Below are the code and all the weights of a small trained network. Each question names an input and a target symbol and asks about switching units off, where a switched-off unit gives its printed mean instead of its output.

import numpy as np


def w(rows, s, z=0):
    codes = np.array(rows[::2]) - 128.0
    scale = np.full(codes.shape[1], s)
    scale[-1] = z or s
    return codes * scale


def f(y):
    return y / 2 * (1 + np.tanh(0.7978845608 * (y + 0.044715 * y**3)))


def softmax(a):
    e = np.exp(a - a.max(-1, keepdims=True))
    return e / e.sum(-1, keepdims=True)


def log_softmax(a):
    a = a - a.max(-1, keepdims=True)
    return a - np.log(np.exp(a).sum(-1, keepdims=True))


def net(x, mask):
    ids = ['αβεζηθμπστφψω'.index(c) for c in x.split()]
    T = len(ids)
    res = E[ids] + P[:T]
    r = res
    for j in range(2):
        rows = slice(4 * j, 4 * j + 4)
        q, k, v = (r @ M[0][rows].T for M in (Q, K, V))
        z = softmax(np.where(np.tri(T) > 0, q @ k.T / 4**0.5, -1e9)) @ v
        o = O[0][rows]
        res = res + np.where(mask[j], z, o[:, -1]) @ o[:, :-1]
    y = f(res @ A[0][:, :-1].T + A[0][:, -1])
    res = res + np.where(mask[2:6], y, B[0][:, -1]) @ B[0][:, :-1]
    return log_softmax(res[-1] @ U[:, :-1].T + U[:, -1])


Q, K, V, O, A, B = {}, {}, {}, {}, {}, {}
E = w([
[180,149,195,109,205],'α',
[70,151,148,138,131],'β',
[254,161,166,137,96],'ε',
[139,162,53,168,135],'ζ',
[88,168,102,115,182],'η',
[132,86,36,195,126],'θ',
[118,148,184,114,27],'μ',
[201,164,135,106,197],'π',
[131,12,103,152,160],'σ',
[22,126,158,126,208],'τ',
[187,39,176,86,227],'φ',
[42,43,90,155,86],'ψ',
[20,110,25,40,143],'ω',
],0.0083)
P = w([
[101,194,114,253,191],'0',
[124,132,128,161,143],'1',
[115,122,125,140,146],'2',
[91,109,109,111,134],'3',
[85,104,104,87,135],'4',
[75,102,106,79,125],'5',
],0.0059)
Q[0] = w([
[239,103,163,86,145],'H1',
[161,130,130,165,135],'H1',
[76,83,56,177,94],'H1',
[94,131,115,174,242],'H1',
[123,113,129,163,212],'H2',
[83,118,112,111,249],'H2',
[186,158,210,112,193],'H2',
[214,120,129,82,132],'H2',
],0.022)
K[0] = w([
[179,224,193,211,144],'H1',
[143,136,112,160,175],'H1',
[71,90,149,8,162],'H1',
[27,71,99,198,182],'H1',
[111,92,115,142,224],'H2',
[100,112,106,87,253],'H2',
[191,221,100,192,197],'H2',
[107,201,198,166,135],'H2',
],0.018)
V[0] = w([
[91,98,208,132,237],'H1',
[45,188,52,76,146],'H1',
[193,217,179,23,240],'H1',
[158,60,51,73,146],'H1',
[54,168,167,149,79],'H2',
[131,248,69,159,76],'H2',
[189,92,85,108,160],'H2',
[77,108,169,125,113],'H2',
],0.013)
O[0] = w([
[138,224,152,105,179,183],'H1',
[111,60,199,71,188,254],'H1',
[194,140,58,1,202,62],'H1',
[176,60,122,175,155,148],'H1',
[142,115,187,85,64,131],'H2',
[161,32,93,76,120,107],'H2',
[105,126,85,177,201,125],'H2',
[125,153,189,116,103,140],'H2',
],0.013,0.0058)
A[0] = w([
[89,100,35,112,115,76],'N1',
[141,148,152,78,104,50],'N2',
[224,103,112,95,130,20],'N3',
[6,102,61,96,114,254],'N4',
],0.016,0.0012)
B[0] = w([
[133,207,152,132,78,165],'N1',
[148,151,155,89,113,216],'N2',
[200,67,134,182,116,220],'N3',
[130,96,8,84,72,253],'N4',
],0.016,0.0049)
U = w([
[124,136,104,123,110,213],'α',
[154,5,254,141,189,5],'β',
[234,112,120,166,75,32],'ε',
[175,140,85,48,167,194],'ζ',
[114,137,121,226,163,173],'η',
[148,114,134,132,165,191],'θ',
[127,154,165,45,30,68],'μ',
[56,182,178,60,178,120],'π',
[120,178,24,99,72,125],'σ',
[78,147,18,151,92,200],'τ',
[85,88,167,212,59,111],'φ',
[79,210,54,138,229,123],'ψ',
[97,51,31,75,131,189],'ω',
],0.0045,0.0026)

Each question gives the input, a string of symbols that net reads in full, and the target symbol t.
The units are the heads (4 rows each of Q, K, V and O) and the neurons (one row each of A and B). Each row of codes is followed by its name. A weight is (code - 128) times the scale printed after its matrix; where a second scale follows, it is the last column's (O, A, B and U).
mask holds one flag per unit, heads first, then neurons. A switched-off unit (its flag False) gives its mean, the last column of its rows in O or B, instead of its output. The means were averaged over made-up inputs and are rounded, as every weight is.
A unit's drop is (log p(t) with every unit on - log p(t) with that unit switched off) / (log p(t) with every unit on - log p(t) with every unit switched off).
The circuit of an input: a set's keep is (log p(t) with only the set's units on - log p(t) with every unit switched off) / (log p(t) with every unit on - log p(t) with every unit switched off). Starting from all 6 units, units are removed one at a time, each time the one whose removal leaves the highest keep (on an exact tie, the one counted first), for as long as the keep stays at least 0.8.
units of the circuit, in order: the units of the circuit, biggest drop first
most important unit: the unit with the biggest drop
top k neurons: the k neurons with the biggest drops, biggest first
heads that matter: for each layer, one digit per head in row order, 1 if its drop is at least 0.15 and else 0, layers parted by /
drop of u: that unit's drop, to one decimal
input η β η φ, target β: top 3 neurons => [N3, N4, N1]
input π β φ α, target ε: top 2 neurons => [N3, N1]
input ψ φ ψ β μ α, target η: units of the circuit, in order => [H2, H1]
input α τ β, target π: heads that matter => 10
input ε β ω α θ, target β: units of the circuit, in order => [H1]
input μ σ π, target τ: units of the circuit, in order => [H1, H2, N4]
input φ φ β σ π, target ψ: units of the circuit, in order => [H2, H1]
input β π θ ζ φ η, target ψ: units of the circuit, in order => [H2, H1]
input η β τ, target π: top 3 neurons => [N4, N3, N2]
input β ε ω α ε, target ε: units of the circuit, in order => [H1, N3, H2]
input μ η τ θ, target π: units of the circuit, in order => [H1, N4, N3]
input η θ ε φ μ, target μ: heads that matter => 01
input β η η τ τ, target π: units of the circuit, in order => [H1, H2, N4]
input π α ω φ φ, target ε: heads that matter => 11
input ψ π α σ ψ β, target φ: units of the circuit, in order => [H1]
input β α τ α, target π: heads that matter => 10
input β ψ φ, target π: units of the circuit, in order => [H1, N4, N3]
input β β β, target μ: units of the circuit, in order => [H2, H1, N2]
input θ α π η, target ω: heads that matter => 01
input θ φ μ τ β η, target π: heads that matter => 11
input α φ φ ζ ε φ, target ζ: heads that matter => 10
input π ζ φ ε β φ, target ε: units of the circuit, in order => [N3, H1, H2, N1]
input ε μ α, target σ: units of the circuit, in order => [H1]
input ζ θ β ω μ, target μ: top 2 neurons => [N2, N3]
input ε ω σ, target β: drop of N1 => 0.1
input η τ β η, target π: drop of N3 => 0.2
input ε α μ σ, target η: drop of N4 => 0.2
input ψ β θ π σ, target η: drop of N4 => 0.1
input τ θ π, target μ: most important unit => H2
